Below is a small trained network, with its code and all its weights. Each question gives an input and a class and asks what happens when units are switched off, that is, made to give their printed mean instead of their output.

import numpy as np


def w(rows, s, z=0):
    codes = np.array(rows[::2]) - 128.0
    scale = np.full(codes.shape[1], s)
    scale[-1] = z or s
    return codes * scale


def f(y):
    return np.maximum(y, 0)


def log_softmax(a):
    a = a - a.max(-1, keepdims=True)
    return a - np.log(np.exp(a).sum(-1, keepdims=True))


def net(x, mask):
    res = np.array(x, float).reshape(1, 7) / 4 @ E
    y = f(res @ A[0][:, :-1].T + A[0][:, -1])
    res = res + np.where(mask, y, B[0][:, -1]) @ B[0][:, :-1]
    return log_softmax(res[-1] @ U[:, :-1].T + U[:, -1])


A, B = {}, {}
E = w([
[152,133,101,136,117,68,47],'x0',
[113,197,53,27,178,115,68],'x1',
[56,178,140,141,195,49,98],'x2',
[120,62,53,44,208,13,181],'x3',
[104,179,149,148,25,101,108],'x4',
[111,110,1,196,136,110,178],'x5',
[102,30,162,170,139,143,123],'x6',
],0.0073)
A[0] = w([
[148,102,102,141,213,23,225,162],'n0',
[37,81,173,78,184,75,143,155],'n1',
[124,139,213,98,29,123,79,189],'n2',
[79,164,115,243,20,98,12,176],'n3',
[177,29,141,232,168,178,182,159],'n4',
[132,141,201,212,1,140,183,147],'n5',
[71,61,69,70,225,144,127,109],'n6',
[184,47,99,135,147,153,208,169],'n7',
[138,254,84,40,118,131,99,115],'n8',
[222,200,141,139,20,217,110,143],'n9',
[200,212,129,142,230,134,161,253],'n10',
[162,49,144,166,182,168,61,154],'n11',
],0.0065,0.0036)
B[0] = w([
[118,126,142,194,77,77,107,254],'n0',
[94,144,161,177,134,126,90,226],'n1',
[109,181,132,129,222,172,184,243],'n2',
[81,178,159,170,109,78,54,250],'n3',
[169,53,100,99,149,116,159,248],'n4',
[99,140,114,126,255,163,164,253],'n5',
[108,106,84,139,166,103,125,237],'n6',
[173,119,107,129,78,125,159,223],'n7',
[229,110,67,50,144,203,179,233],'n8',
[107,157,117,195,160,139,87,247],'n9',
[160,126,101,142,89,95,149,220],'n10',
[137,73,78,107,115,72,146,196],'n11',
],0.0096,0.0066)
U = w([
[188,72,108,122,45,57,116,32],'0',
[215,75,78,65,145,181,182,251],'1',
[2,158,146,152,172,108,105,180],'2',
],0.0093,0.00033)

Each question gives the input, the list of numbers given to net, and the class t.
The units are the neurons (one row each of A and B). Each row of codes is followed by its name. A weight is (code - 128) times the scale printed after its matrix; where a second scale follows, it is the last column's (A, B and U).
mask holds one flag per neuron, in row order. A switched-off neuron (its flag False) gives its mean, the last column of its row in B, instead of its output. The means were averaged over made-up inputs and are rounded, as every weight is.
A unit's drop is (log p(t) with every unit on - log p(t) with that unit switched off) / (log p(t) with every unit on - log p(t) with every unit switched off).
The circuit of an input: a set's keep is (log p(t) with only the set's units on - log p(t) with every unit switched off) / (log p(t) with every unit on - log p(t) with every unit switched off). Starting from all 12 units, units are removed one at a time, each time the one whose removal leaves the highest keep (on an exact tie, the one counted first), for as long as the keep stays at least 0.8.
circuit, biggest first: the units of the circuit, biggest drop first
unit that matters most: the unit with the biggest drop
k most important neurons: the k neurons with the biggest drops, biggest first
drop of u: that unit's drop, to one decimal
input [-1,0,2,1,-6,-3,3], class 0: 2 most important neurons : [n5 n2]
input [-7,4,2,-1,3,6,-6], class 1: circuit, biggest first : [n8]
input [8,4,5,-2,3,0,-6], class 0: circuit, biggest first : [n8 n3]
input [-1,1,5,-5,-8,-5,8], class 0: 3 most important neurons : [n5 n11 n8]
input [-4,-7,6,8,-2,-6,6], class 0: circuit, biggest first : [n5 n2]
input [-4,3,-6,-3,7,-7,-4], class 2: 2 most important neurons : [n9 n4]
input [-7,1,1,0,1,4,-4], class 0: 3 most important neurons : [n5 n2 n4]
input [0,0,5,2,1,6,-4], class 0: circuit, biggest first : [n5 n2]
input [-5,4,4,1,3,-6,-1], class 1: 2 most important neurons : [n8 n3]
input [8,-5,-6,-5,-5,-5,-2], class 2: 2 most important neurons : [n9 n8]
input [-5,-5,-4,-6,4,6,7], class 2: 2 most important neurons : [n3 n8]
input [-4,7,1,2,8,-4,-8], class 1: drop of n8 : 0.6
input [6,-4,-6,-8,-1,7,-1], class 2: drop of n3 : 0.3
input [6,5,2,-2,2,-8,-8], class 1: drop of n8 : 2.0
input [-8,-7,3,8,-1,-1,-4], class 0: drop of n0 : 0.1
input [-4,2,-3,8,0,6,-5], class 0: unit that matters most : n0
